What each symbol does to the points:
zub ro tib
zub ve zut
fel ro seg
fel ve sif
fir ro lun
fir ve rul
ved ro fuz
ved ve kif
fuz ro sif
fuz ve vis
tel ro bal
tel ve ged
sul ro dez
sul ve sif
kib ro fuz
kib ve geb
gat ro gak
gat ve gak
sof ro rul
sof ve buv
vup ro dez
vup ve kud
dul ro lav
dul ve sul
maf ro zub
maf ve zom
lun ro bas
lun ve vup
vis ro ved
vis ve vul
nef ro lep
nef ve bag
dev ro dul
dev ve rup
rer ro tet
rer ve kez
zul ro nef
zul ve mev
gak ro sal
gak ve pab
vut ro vos
vut ve bas
ras ro zul
ras ve zub
geb ro vis
geb ve tet
bod ro fir
bod ve dul
vap ro tib
vap ve nef
vef ro vul
vef ve mit
ged ro dem
ged ve zut
seg ro lav
seg ve gak
maz ro rup
maz ve gak
mub ro mel
mub ve vap
tir ro mev
tir ve bal
mev ro bal
mev ve ped
vaf ro kif
vaf ve tet
sif ro dit
sif ve ved
kif ro kez
kif ve mub
dem ro zur
dem ve fir
sal ro vef
sal ve gat
mez ro bod
mez ve dev
tet ro vaf
tet ve maf
buv ro suv
buv ve bod
lep ro tir
lep ve tel
pom ro dev
pom ve maz
dez ro suv
dez ve mez
rul ro vup
rul ve suv
vos ro fir
vos ve sof
zur ro vut
zur ve zul
zut ro vap
zut ve zul
bag ro bas
bag ve biv
mit ro fel
mit ve fuz
dit ro geb
dit ve rer
biv ro rul
biv ve zur
tib ro ged
tib ve lep
kez ro maf
kez ve mel
bas ro sof
bas ve dez
ped ro biv
ped ve zur
mel ro zom
mel ve tib
kud ro mez
kud ve bod
vul ro pab
vul ve fel
lav ro maz
lav ve gat
rup ro seg
rup ve sal
suv ro pom
suv ve lon
keb ro mit
keb ve kib
lon ro pom
lon ve rup
pab ro keb
pab ve rer
zom ro dit
zom ve dit
bal ro ped
bal ve dem

The rows follow the links: the fewer symbols apart two points are, the more alike their rows tend to be.

Each row is also shifted at random along 5 hidden directions that mean nothing.

Some points, each with a row of numbers:
dem: (-18, -186, 199, -180, 217, 399, -493, 182, 38, 106, -162, -154, 47, 93, 356, 301, 516, -336, -12, 169, 213, 384, 68, -254, -230, 39, -202, -168, 250, -16, -37, 166, 49, -46, -357, 342, 278, 469, 21, -90, 488, 173, -406)
bod: (-321, 90, 449, 307, 67, 152, 96, -25, 164, 217, 181, -175, -174, -63, 240, 457, -1, 105, 199, 93, 165, -376, -301, 422, 329, -75, 108, -295, 709, -14, -20, -72, 65, 202, 185, -64, 145, -324, 211, 101, -290, 99, 328)
buv: (1219, 219, 364, 103, 115, -41, -185, 299, 706, 271, 316, 9, 77, 9, 736, 487, 49, 9, 240, 180, 365, -696, -260, 819, 311, 748, 588, -338, 605, 185, -27, -214, 517, 20, 490, -452, 138, 348, 314, -219, -17, 470, 563)
rup: (-603, -439, 181, -189, -185, -146, 151, 243, -160, -298, 171, -362, 143, -787, 232, -187, 60, 354, 154, 257, -24, -444, -119, 507, 235, 154, 474, 466, -507, -159, -54, -392, 446, 522, -39, -240, 220, 99, -452, -150, -372, 15, 54)
tet: (-723, 617, -425, -175, -203, -125, 196, 306, -354, -140, -390, 265, 155, 41, 17, -229, -472, 14, 189, 269, 186, 259, -96, 249, 154, -124, -36, 374, 66, -101, 46, 53, 60, -75, 102, -217, 19, 542, -23, 228, -161, 397, -130)
maf: (-374, 434, -150, -215, -374, -298, 404, 318, -316, 7, -209, 340, -230, 4, -447, -175, -609, -22, 218, -26, 187, 191, 241, 232, 4, -272, -386, 308, -208, 392, -12, 334, -310, -93, 26, -5, -282, 218, 413, 257, -361, -79, 83)
sif: (503, 577, -278, 147, 33, 225, 153, -390, 52, -286, -149, 208, 135, 635, -291, 79, -376, -115, -340, -160, -196, -239, -141, -253, 97, 94, 288, -344, 8, -125, -140, 145, -18, -304, 373, -342, -131, -628, 31, 120, -19, -161, 145)
fir: (516, -118, 426, 263, 44, -71, -52, 332, 7, 659, 274, -231, -131, -15, 323, 275, -34, 204, 211, 329, 30, -193, -288, 289, 432, -216, -409, -77, 773, 69, -109, -282, -14, 211, 116, 462, 107, 22, 443, -78, -319, 231, 311)
seg: (682, -303, -125, 116, 53, -63, 146, -300, 144, -435, 199, -254, 305, -477, -3, -415, 379, -140, 249, -312, -139, -235, -162, 203, -296, 240, 314, -47, -297, -287, -95, -16, 152, 99, -9, -227, 147, -223, -320, -101, 381, 190, -186)
dul: (943, -68, 453, -6, -50, 252, 169, 39, 553, -253, 102, -281, -141, 153, 43, 168, 38, -44, 63, -290, -304, -886, -998, 441, 676, 70, 206, -681, 403, 179, -174, -88, 370, 479, 676, 602, 579, -697, 642, 38, -417, -145, 388)
lav: (25, -438, 149, 102, -155, -72, 359, -87, -148, -348, 315, -404, 99, -622, -177, -282, 121, -5, 262, -170, -73, -428, -34, 334, -126, 39, 125, 231, -229, -51, -192, -1, 130, 414, -83, -42, 270, -439, -48, -80, -152, -57, -48)
zub: (683, -303, 305, -241, -84, -215, -189, 228, 200, 159, -234, 177, -372, 226, -211, -184, -40, 113, 70, -198, -412, 152, -152, -4, 99, -104, -535, -439, -523, 601, 48, 85, -270, 98, 144, 741, -478, 128, 329, 117, -349, -440, 105)
suv: (-124, -101, 89, -31, 76, 39, -253, 204, 425, 122, 199, -90, -137, -198, 514, 136, 12, 439, -182, 102, 107, -285, -424, 261, 605, 72, 424, 70, 196, -152, 369, -586, 592, 134, 424, -59, 382, 239, -152, -182, -315, 164, 324)
pab: (616, -59, -225, 89, -303, -301, 470, 22, -245, -295, -168, -115, 384, 303, -333, -613, -246, -201, 151, -5, -543, -600, -378, 99, 52, 140, -314, -126, 42, -61, -613, -137, 96, 93, 432, 426, 71, -449, 257, -90, -63, 34, 207)
kez: (-83, 543, -140, -164, -400, -290, 436, 404, -257, -33, -212, 411, -134, 49, -345, -112, -651, -198, 258, -44, 206, -72, 199, 429, 17, -7, -300, 270, -146, 400, -152, 393, -178, -20, 129, -163, -269, 268, 552, 247, -312, 9, 167)
ged: (-330, -520, 125, -213, 138, 146, -445, -70, 244, -114, -509, 17, -214, 435, 20, -46, 488, -6, -187, -217, -524, 406, -444, -494, 207, -332, -407, -670, -155, 85, 84, 15, -244, -52, 20, 1127, 68, 140, 6, 62, 153, -297, -259)
rul: (441, 40, -93, 298, 280, -15, -346, -81, 488, 502, 284, -15, 68, 149, 592, 278, 325, 169, 12, -14, 267, 126, -309, 35, 159, 116, 178, -172, 779, -251, 273, -300, 252, -290, 249, -43, 226, 423, -9, -218, 473, 517, 160)
kif: (-74, 641, -467, -89, -31, -125, -42, -15, -163, -143, -418, 351, -46, 152, -125, -262, -352, 232, 49, -4, -60, 747, -280, -79, 246, -547, -177, 116, -148, -85, 372, 22, -252, -314, 152, 1, -278, 395, -227, 389, -71, 202, -339)
gak: (927, -413, 128, 1, -225, -218, 421, 77, -221, -274, 321, -336, 169, -529, -299, -419, -17, -285, 400, -135, -89, -593, 20, 482, -253, 297, -84, 147, -282, 154, -456, 100, 162, 412, -105, -76, 96, -367, 261, -106, -109, -34, 42)
maz: (-20, -378, -215, 125, 64, 23, 325, -508, -82, -272, 548, -321, -275, -645, -448, -417, 263, 135, -103, -649, -92, 126, -27, -343, -202, -536, 44, 518, -400, -162, 445, -72, -77, 120, -212, 60, 447, -593, -100, -102, 139, -352, -218)
sof: (-274, -115, -79, 350, 160, -279, -154, 123, 254, 644, 178, 82, 72, 70, 483, 122, 84, 273, 88, 272, 137, -84, -138, 101, 240, 91, 12, 5, 733, -202, 78, -504, 247, -183, 238, 41, 112, 490, -39, -295, 206, 538, 366)
fuz: (-60, 395, -161, 43, -101, -21, 30, 5, -108, -279, -308, 228, 395, 434, -27, 67, -380, -30, -179, 426, -139, -425, 88, 14, 56, 595, 436, -198, -179, -209, -341, -189, 291, -146, 273, -614, -417, -63, -412, 120, -168, -23, 263)
mit: (254, 100, -215, 211, 29, -27, 84, -389, -334, -160, -81, -46, 368, 60, -265, -134, -153, -10, -117, 161, -237, -80, 315, -233, -315, 202, 199, 26, -380, -329, -224, -112, -91, -166, -48, -596, -479, -470, -600, 61, 29, -155, -81)
kud: (-1130, 94, 247, 426, 230, 247, 3, -227, 151, 240, 46, -74, -80, -35, 277, 422, 174, 149, 113, 72, 163, 0, -259, 188, 226, -308, 210, -260, 656, -232, 129, -73, -153, 61, 38, -180, -7, -298, -129, 184, -115, 219, 78)
sal: (716, -416, 211, -7, -69, -170, 4, 48, -398, -243, 182, -543, 224, -962, 101, -473, 149, 193, 594, 297, -195, 92, -135, 552, -96, -63, -29, 256, -623, -255, -68, -296, 22, 464, -324, -129, -208, -11, -671, 131, -208, 148, -443)
pom: (-1237, -257, -297, -50, 27, 59, 76, -149, 375, -190, 200, -23, -85, -168, 92, -98, 129, 230, -384, -331, -24, -252, -157, -231, 249, 2, 558, 291, 4, -176, 358, -305, 514, -46, 341, -99, 663, -40, -153, -318, 77, -97, 288)
dit: (360, 875, -485, -4, -61, 57, 152, -86, -64, -330, -334, 366, 160, 393, -207, -128, -373, -260, 70, -162, 148, 246, -86, 117, -68, -10, 68, -6, 134, -59, 52, 325, -112, -306, 253, -354, -120, 103, 211, 292, 155, 265, -140)

Where do the symbols, taken in turn from left to right, take each start?
Answer with the point's name.
(-195, 68, 348, 463, 100, 24, 123, -61, 236, 496, 341, -5, -65, 68, 196, 521, -37, -87, 86, -6, 372, -402, 36, 296, 41, 167, 116, -188, 833, 80, -125, 35, -42, -21, 119, -285, 31, -257, 370, -40, -32, 190, 419)
ro ve => mez
(-305, -175, -16, -83, -6, 32, 59, -21, 207, -115, 373, -123, -217, -415, 71, -46, -29, 383, -331, -198, -18, -185, -66, -69, 334, -216, 349, 439, -310, -65, 414, -307, 347, 136, 121, -110, 440, -109, -139, -209, -246, -285, 139)
ve ve => sal
(197, -301, 68, -44, 61, -297, -300, 282, 119, 682, 232, 121, 67, -12, 303, 129, 162, 89, -31, 242, 203, 81, 375, -84, -156, 347, -136, 110, 193, 140, 52, -169, 51, -148, -182, 108, -110, 611, 6, -381, 202, 173, 232)
ro ve ro => suv
(1038, -48, 40, 132, -64, -31, 44, -194, -277, -312, -64, -201, 308, 44, -204, -277, -188, 70, -8, 181, -512, -292, -197, 72, 93, 133, 20, -209, -422, -232, -312, -267, 76, 161, 124, -34, -367, -509, -333, 51, -287, -225, 39)
ro ve ve => pab
(664, 340, -75, -90, 2, -236, -107, -18, 306, 15, -253, 493, -198, 77, -95, -108, -98, -66, 270, -327, 96, 519, 248, 120, -281, 143, -37, -236, -475, 477, 171, 395, -364, -285, 9, -237, -690, 389, 46, 239, 176, -11, -88)
ve ro => tib
(611, 701, -207, -185, -200, -41, 98, 342, -609, -201, -228, 91, 74, -385, -60, -259, -516, 65, 525, 410, 244, 518, 78, 573, 33, -234, -234, 449, -228, -30, 118, 106, -169, 107, -196, -398, -436, 392, -217, 480, -399, 353, -530)
ro ve ro => zub
(617, 249, -317, 93, -61, -157, -91, -40, 100, -364, -440, 148, 749, 541, 195, -227, -133, -234, 106, 340, -365, -565, -264, 134, -6, 837, 399, -567, -25, -371, -577, -193, 414, -250, 476, -411, -304, 92, -411, 34, 292, 430, 104)
ve ve ro => vis
(335, 389, -120, -65, -81, -166, 178, -24, -33, 72, -90, 483, -264, -29, -515, -45, -261, -174, 178, -381, 233, 548, 538, 120, -428, -120, -204, 72, -477, 554, 144, 650, -593, -236, -211, -360, -698, 75, 288, 263, -4, -165, -149)
ro ve => dit
(-159, -335, 167, -147, 76, -218, -371, 1, 289, 133, -375, 255, -145, 23, 99, -107, 247, 185, 95, -53, -217, 541, 5, -91, -70, 57, -177, -460, -486, 232, 171, -16, -321, -135, -21, 283, -662, 460, -347, 72, 63, -87, -120)
ro ve => lep
(-198, -86, 38, 434, 158, -216, -54, -42, -92, 773, 438, -51, -127, -111, 122, 158, 56, 253, -40, 68, 264, 181, 262, -160, -64, -159, -276, 328, 571, -76, 198, -254, -185, -262, -77, -48, -77, 65, 29, -233, 141, 211, 248)
ro ve ro => suv
(-238, -97, 199, 451, 177, -134, -25, -60, -74, 706, 392, -119, -179, 29, 90, 233, 67, 329, 51, 98, 121, 99, -151, -48, 181, -508, -368, 37, 786, -119, 86, -284, -246, -71, -22, 306, -5, -202, 133, -50, -30, 155, 230)
ro ve ve => mez
(-305, 557, -448, 63, 27, 142, 87, -414, -278, -174, -159, 287, 23, 485, -398, -14, -405, 131, -414, 2, -212, 187, 25, -476, 137, -301, 76, 3, -189, -265, 161, -21, -144, -394, 186, -286, -279, -376, -241, 249, -88, -296, -9)
ro ro ve => ved
(337, -261, -246, 333, -1, -146, 342, -452, -116, -255, 130, -88, 338, 160, -440, -462, 47, -254, -64, -292, -439, -383, 77, -280, -340, 181, -20, -135, -190, -223, -401, 55, -45, -136, 117, -55, -68, -705, -119, -179, 303, -104, 102)
ro ro => pab
(-333, 355, -565, 219, -48, 62, 314, -460, -244, -165, -60, 233, 54, 782, -675, -165, -419, -64, -616, -249, -424, -172, -96, -720, 124, -272, -139, -59, 29, -244, -80, -20, -72, -354, 342, 104, 48, -695, 147, 49, -99, -481, 207)
ro ro => fuz
(628, 72, -492, 333, 173, 45, 31, -659, -119, -306, -168, -80, 308, 287, -336, -456, 168, 0, -119, -228, -553, 197, -258, -527, -252, -152, -57, -342, -150, -540, -54, -170, -171, -353, 158, 56, -168, -595, -488, 82, 424, -20, -223)
ro ro ro => mit
(-799, -253, 188, 273, -39, -337, 11, 360, -653, 946, 402, -277, -179, -406, 71, 37, -204, 581, 18, 565, 108, 254, 202, -21, 263, -661, -617, 705, 426, -132, 175, -620, -216, 165, -301, 309, -127, 137, -83, -142, -540, 105, 200)
ve ro ve ve => lon
